The symbols move the states like this.
x979 ru x738
x979 ge x896
x979 bu x497
x979 fu x195
x846 ru x62
x846 ge x617
x846 bu x938
x846 fu x896
x141 ru x534
x141 ge x175
x141 bu x979
x141 fu x636
x203 ge x953
x203 bu x291
x203 fu x995
x229 ru x938
x229 bu x328
x229 fu x880
x434 ru x902
x434 ge x117
x434 bu x590
x434 fu x271
x70 ge x226
x70 bu x995
x70 fu x549
x965 ru x441
x965 bu x313
x965 fu x680
x240 ru x233
x240 bu x145
x240 fu x310
x871 ge x86
x871 bu x437
x871 fu x291
x222 ru x291
x222 ge x567
x222 bu x716
x222 fu x434
x320 ru x579
x320 ge x347
x320 bu x141
x320 fu x86
x310 ru x371
x310 bu x661
x310 fu x229
x226 ru x70
x226 ge x171
x226 bu x139
x226 fu x62
x441 ru x590
x441 ge x965
x441 bu x171
x441 fu x950
x585 ru x497
x585 ge x880
x585 bu x347
x585 fu x921
x175 ru x141
x175 ge x7
x175 bu x896
x175 fu x472
x367 ru x298
x367 bu x489
x367 fu x145
x549 ge x62
x549 bu x719
x549 fu x738
x938 ru x148
x938 ge x229
x938 bu x827
x938 fu x585
x86 ru x871
x86 ge x298
x86 bu x636
x86 fu x222
x831 ru x810
x831 bu x832
x831 fu x655
x661 ru x117
x661 bu x965
x661 fu x328
x472 ru x636
x472 ge x489
x472 bu x810
x472 fu x433
x347 ru x320
x347 ge x290
x347 bu x175
x347 fu x298
x290 ru x347
x290 bu x7
x290 fu x367
x313 ru x171
x313 bu x310
x313 fu x617
x433 ru x716
x433 ge x165
x433 bu x186
x433 fu x441
x592 ru x464
x592 ge x186
x592 bu x953
x592 fu x226
x921 ru x205
x921 ge x832
x921 bu x298
x921 fu x233
x738 ge x979
x738 bu x778
x738 fu x626
x437 ge x636
x437 bu x626
x437 fu x740
x896 ru x979
x896 ge x692
x896 bu x585
x896 fu x810
x655 ru x186
x655 bu x240
x655 fu x313
x740 ge x716
x740 bu x464
x740 fu x600
x497 ru x778
x497 ge x585
x497 bu x320
x497 fu x205
x770 ge x205
x770 bu x871
x770 fu x203
x139 ru x995
x139 ge x371
x139 bu x434
x139 fu x148
x578 ge x271
x578 bu x962
x578 fu x579
x626 ge x195
x626 bu x770
x626 fu x464
x328 ru x827
x328 bu x680
x328 fu x290
x995 ge x139
x995 bu x902
x995 fu x719
x205 ru x770
x205 ge x921
x205 bu x86
x205 fu x953
x636 ru x437
x636 ge x472
x636 bu x195
x636 fu x716
x148 ru x719
x148 ge x938
x148 bu x271
x148 fu x497
x117 ru x434
x117 ge x661
x117 bu x441
x117 fu x827
x291 ge x222
x291 bu x740
x291 fu x902
x195 ru x626
x195 ge x810
x195 bu x205
x195 fu x592
x600 ge x590
x600 bu x70
x600 fu x962
x832 ru x921
x832 bu x367
x832 fu x240
x827 ru x271
x827 ge x328
x827 bu x950
x827 fu x347
x719 ge x148
x719 bu x578
x719 fu x778
x590 ru x600
x590 ge x441
x590 bu x226
x590 fu x348
x778 ge x497
x778 bu x579
x778 fu x770
x371 ru x139
x371 ge x310
x371 bu x117
x371 fu x938
x902 ge x434
x902 bu x600
x902 fu x578
x233 ru x953
x233 ge x240
x233 bu x567
x233 fu x371
x617 ru x846
x617 bu x229
x617 fu x692
x962 ge x348
x962 bu x549
x962 fu x534
x171 ru x226
x171 ge x313
x171 bu x371
x171 fu x846
x145 ru x567
x145 bu x165
x145 fu x661
x7 ru x175
x7 bu x692
x7 fu x489
x348 ru x962
x348 ge x950
x348 bu x62
x348 fu x141
x62 ru x549
x62 ge x846
x62 bu x148
x62 fu x979
x298 ru x86
x298 ge x367
x298 bu x472
x298 fu x567
x464 ge x592
x464 bu x203
x464 fu x70
x186 ru x592
x186 ge x655
x186 bu x233
x186 fu x171
x680 ru x950
x680 bu x617
x680 fu x7
x880 ru x585
x880 bu x290
x880 fu x832
x579 ge x320
x579 bu x534
x579 fu x871
x810 ru x195
x810 ge x831
x810 bu x921
x810 fu x186
x271 ru x578
x271 ge x827
x271 bu x348
x271 fu x320
x716 ru x740
x716 ge x433
x716 bu x592
x716 fu x590
x489 ru x472
x489 bu x831
x489 fu x165
x567 ru x222
x567 ge x145
x567 bu x433
x567 fu x117
x165 ru x433
x165 bu x655
x165 fu x965
x534 ge x141
x534 bu x738
x534 fu x437
x953 ru x203
x953 ge x233
x953 bu x222
x953 fu x139
x692 ru x896
x692 bu x880
x692 fu x831
x950 ru x348
x950 ge x680
x950 bu x846
x950 fu x175

In the rows, 504 stands for zero.

The rows follow the links: the fewer symbols apart two states are, the more alike their rows tend to be.

Each row is also shifted at random along 6 hidden directions that mean nothing.

Some states, each with a row of numbers:
x592	[ 492  590  494  441  538  525  483  513  444  417  451  544  462  435  592  406  475  475  505  437  501  565  528  513  476  427  435  531  433  454  523  536  467  487  574  463  501  555  540  548  555  470  586  375  489  607  461  594  582  501  467  502  491]
x313	[ 595  272  475  458  476  550  572  557  626  600  438  560  435  590  465  563  454  411  601  653  344  557  464  566  460  514  513  527  638  490  353  523  528  625  357  513  537  451  568  470  527  656  403  700  602  531  410  443  492  539  539  426  535]
x880	[ 462  516  480  544  506  471  409  541  455  536  585  513  597  492  515  577  554  531  529  492  616  466  510  436  581  455  489  507  490  557  492  442  567  465  538  497  511  534  473  535  442  473  447  549  430  423  555  526  525  482  442  481  517]
x464	[ 115  565  566  524  482  475  541  668  415  481  608  525  514  462  639  558  555  503  456  465  570  538  465  528  587  421  437  445  522  456  588  567  589  471  611  502  474  634  473  461  538  416  513  340  387  438  601  592  509  531  503  460  434]
x290	[ 411  458  495  482  567  506  514  352  482  391  434  443  493  383  405  381  455  471  528  415  568  400  652  499  519  615  605  547  353  634  551  546  340  430  495  452  579  444  567  577  548  577  502  558  545  606  509  496  445  438  408  524  556]
x719	[ 493  543  530  516  481  492  521  395  530  490  547  471  659  506  519  511  569  500  573  465  580  387  581  361  562  506  459  618  383  477  547  487  570  533  639  527  584  440  442  475  542  361  578  531  571  583  512  554  494  393  481  489  504]
x549	[ 281  610  549  454  481  448  526  468  502  457  585  546  604  440  515  611  496  438  488  515  583  389  487  371  397  504  362  640  406  475  484  462  518  572  624  603  464  479  424  566  543  362  528  451  594  492  370  572  492  461  568  504  489]
x139	[ 551  414  479  462  415  543  582  567  599  620  558  489  444  575  498  575  522  484  518  603  447  567  435  555  472  406  494  466  621  472  477  468  554  551  394  537  467  479  556  419  479  591  465  591  583  509  412  445  511  590  606  529  506]
x367	[ 624  310  564  468  505  523  574  584  596  496  436  489  454  429  467  556  538  441  554  530  439  520  463  591  551  533  585  505  525  569  450  591  465  495  349  454  511  543  532  484  528  680  409  533  521  460  526  556  455  530  485  441  535]
x489	[ 410  339  601  517  525  526  566  615  534  461  445  550  508  436  494  531  546  425  546  499  441  502  447  554  594  566  573  484  537  561  487  628  533  513  421  467  525  581  529  483  571  584  369  482  451  435  554  578  446  475  456  353  545]
x680	[ 443  416  510  546  571  518  524  530  573  433  418  535  440  504  425  399  438  436  521  509  409  513  588  543  569  588  605  442  502  522  478  510  489  543  451  481  583  529  549  487  578  581  455  570  490  520  538  482  486  513  466  468  593]
x271	[ 658  529  512  625  478  461  488  542  552  594  571  474  612  628  482  558  576  573  554  542  497  496  436  386  596  510  514  480  564  479  553  462  622  564  565  545  522  485  434  440  479  378  463  557  472  449  586  491  461  448  547  514  518]
x938	[ 446  575  425  509  518  501  470  459  531  503  567  480  526  493  484  463  523  502  524  477  558  470  555  486  505  465  533  488  431  516  510  440  529  491  530  556  581  515  515  494  498  471  515  522  523  539  523  493  536  511  470  518  594]
x240	[ 586  376  478  460  466  500  521  617  575  618  526  533  458  505  498  612  531  403  563  596  460  557  404  519  510  426  509  553  589  518  391  557  483  539  410  492  471  514  522  476  444  645  459  572  561  526  431  523  540  525  548  510  494]
x70	[ 184  555  515  456  519  612  530  434  474  373  516  468  430  420  534  318  450  496  417  417  514  490  687  590  488  502  491  458  417  507  617  525  458  427  555  499  550  504  560  479  594  518  623  389  529  620  499  492  527  540  455  526  517]
x175	[ 554  630  483  509  502  469  434  714  452  482  486  575  495  418  493  559  480  564  374  537  583  680  467  545  389  486  415  434  554  522  464  450  520  493  448  570  326  657  423  613  496  551  464  297  397  343  373  540  539  653  634  555  541]
x979	[ 310  506  518  462  472  511  517  628  463  455  567  577  501  460  524  551  508  498  441  497  544  523  566  544  492  488  470  398  496  558  560  486  563  490  522  598  487  600  566  498  543  506  440  430  443  428  505  512  539  596  506  448  525]
x7	[ 468  352  519  547  493  522  526  584  528  487  460  546  442  532  446  544  452  475  513  528  408  546  538  565  563  566  580  379  589  565  484  526  501  547  416  504  540  575  548  493  538  591  385  610  441  425  588  459  452  570  447  444  527]
x832	[ 416  378  514  483  549  503  509  278  441  546  541  471  496  570  497  515  542  484  553  456  477  310  508  492  541  535  596  509  454  590  498  529  433  487  500  443  630  406  563  460  430  467  478  674  586  570  615  423  454  392  379  441  445]
x716	[ 370  570  570  559  520  498  527  688  504  431  463  539  498  437  541  485  536  523  478  500  461  607  438  549  554  462  545  452  570  454  581  588  548  488  536  461  445  646  510  466  574  497  502  330  377  464  550  613  487  518  492  458  498]
x233	[ 591  429  458  496  469  512  514  663  542  624  549  519  458  533  532  618  576  449  552  588  469  641  379  556  536  362  547  457  622  501  480  510  561  526  417  511  487  576  530  417  450  611  428  511  467  470  497  525  554  589  514  448  490]
x965	[ 444  381  510  579  542  534  500  522  600  454  384  511  553  554  515  386  501  488  633  485  424  512  549  474  671  565  552  508  509  474  518  585  589  562  485  402  579  492  540  490  578  495  478  555  448  529  597  532  499  384  418  453  568]
x291	[ 709  524  436  519  520  484  522  334  444  595  511  409  318  674  472  458  388  558  459  485  442  498  473  644  444  537  610  346  607  438  548  450  364  466  497  430  506  419  514  446  417  597  625  652  578  589  671  314  506  576  444  617  420]
x995	[ 642  666  438  542  452  490  441  532  501  601  578  478  605  536  608  492  567  627  502  483  570  568  494  410  562  388  391  537  531  399  552  478  643  472  600  502  466  514  384  527  439  348  613  409  451  476  508  534  567  475  498  590  467]
x600	[ 634  567  511  539  461  519  507  539  538  527  450  512  527  542  556  501  476  562  498  558  472  571  473  493  477  506  397  564  543  385  500  500  558  556  514  495  406  456  411  539  529  431  563  447  507  502  419  491  507  494  583  539  491]
x953	[ 559  622  427  451  557  475  439  221  429  532  529  429  420  553  522  446  450  527  470  424  565  420  506  525  380  451  516  553  419  486  506  446  336  451  570  449  524  373  563  522  399  499  624  573  637  651  491  422  532  487  485  603  425]
x222	[ 377  623  587  488  548  419  542  487  499  500  494  471  637  370  530  592  593  511  472  534  623  443  368  350  392  437  427  702  411  473  514  562  444  486  561  511  404  479  429  550  507  404  551  374  544  514  338  687  510  393  606  559  440]
x567	[ 297  373  493  476  539  489  617  399  499  523  495  447  359  575  396  556  491  477  474  530  407  447  433  626  423  574  684  422  563  584  503  534  318  493  406  462  528  417  574  405  467  687  455  659  615  569  553  396  417  527  517  511  443]

From each start, follow one symbol. Which state do you reach?
Answer with the state's name.
[ 378  540  509  587  527  498  474  496  506  541  451  467  476  635  493  449  492  574  502  515  430  524  465  511  535  553  509  450  581  451  510  469  539  528  498  486  506  480  490  484  470  437  497  509  462  448  567  473  490  488  511  506  517]
ru	x590
[ 419  578  498  538  582  456  440  495  491  486  455  439  511  430  506  410  501  541  501  426  566  507  471  494  583  510  549  526  461  520  549  548  427  408  514  400  506  531  490  541  451  526  577  413  442  543  569  593  532  451  434  562  512]
bu	x165
[ 315  476  572  587  488  462  485  582  603  553  484  469  695  468  504  573  640  512  632  529  536  472  413  368  627  515  474  605  510  505  484  573  626  518  499  473  484  519  426  504  527  406  472  465  455  460  510  639  486  368  504  487  542]
fu	x328
[ 352  665  437  568  524  485  428  287  434  615  515  396  538  652  464  493  483  633  470  476  571  430  428  464  442  541  513  495  503  463  497  405  456  456  552  498  475  388  415  524  376  373  567  572  534  494  558  399  488  436  535  634  446]
bu	x441
[ 340  540  455  472  549  530  484  500  526  453  510  533  472  481  503  410  455  449  482  463  465  520  600  530  512  480  515  461  442  521  508  477  504  525  493  543  568  549  578  505  567  532  493  476  505  557  490  486  541  556  455  500  596]
fu	x896
[ 330  464  533  501  448  530  590  554  578  462  444  512  497  511  478  520  522  512  505  563  432  547  457  499  446  539  465  518  578  450  522  546  535  568  455  538  463  487  496  469  552  501  469  482  533  477  408  548  490  494  597  480  507]
ge	x441
[ 511  491  446  474  533  540  467  482  553  461  459  546  466  451  487  439  458  418  552  500  481  502  606  503  487  503  509  559  434  525  410  474  458  547  477  538  555  497  546  545  563  564  504  531  571  566  443  500  517  505  484  502  584]
fu	x692
[ 266  474  450  528  547  523  486  442  544  475  558  469  513  429  491  366  532  444  565  404  528  439  674  491  640  518  619  473  382  582  563  504  507  460  512  495  683  527  567  436  563  545  509  531  494  574  637  536  522  457  357  461  609]
bu	x328
[ 846  443  427  497  455  508  543  436  598  592  532  502  464  658  447  510  479  495  562  588  457  491  524  474  454  482  535  487  567  471  460  424  522  585  463  566  555  389  547  421  496  547  514  704  633  555  470  412  500  526  511  521  560]
bu	x271
[ 677  492  483  578  521  486  481  424  513  507  491  494  526  650  469  488  440  530  538  522  439  480  539  433  529  590  474  507  536  447  515  482  552  575  584  493  555  444  465  477  554  436  522  615  517  485  597  413  446  465  479  529  499]
ge	x348
[ 296  497  523  434  492  480  446  494  450  421  479  548  560  373  513  549  486  451  506  497  597  419  547  446  433  538  438  599  402  587  441  521  480  512  537  547  460  514  508  604  537  481  481  480  514  486  402  548  524  456  500  463  501]
fu	x831
[ 435  471  465  428  474  541  555  502  595  508  488  484  491  448  494  448  508  444  550  513  507  536  538  492  473  446  494  579  441  518  480  510  471  493  419  491  509  451  561  522  511  569  525  484  581  594  377  554  548  490  547  525  565]
fu	x938
[ 513  410  506  516  497  516  595  537  582  484  466  516  484  577  425  501  462  464  519  564  386  504  504  505  475  598  550  471  554  478  484  520  491  624  472  556  522  480  498  432  598  496  443  611  545  478  485  452  419  518  543  436  548]
ru	x962
[ 577  350  471  528  530  506  461  541  525  541  480  561  525  556  566  488  501  424  614  528  426  506  475  468  622  475  502  536  549  483  436  547  530  579  509  447  569  533  531  473  500  501  469  590  448  511  553  514  562  424  419  424  471]
bu	x240
[ 517  505  470  513  523  450  419  422  366  607  545  545  486  632  546  661  491  536  492  529  498  453  413  499  461  509  446  517  578  502  389  415  517  570  539  507  466  483  429  556  359  418  444  616  481  407  599  426  503  463  491  466  391]
bu	x832
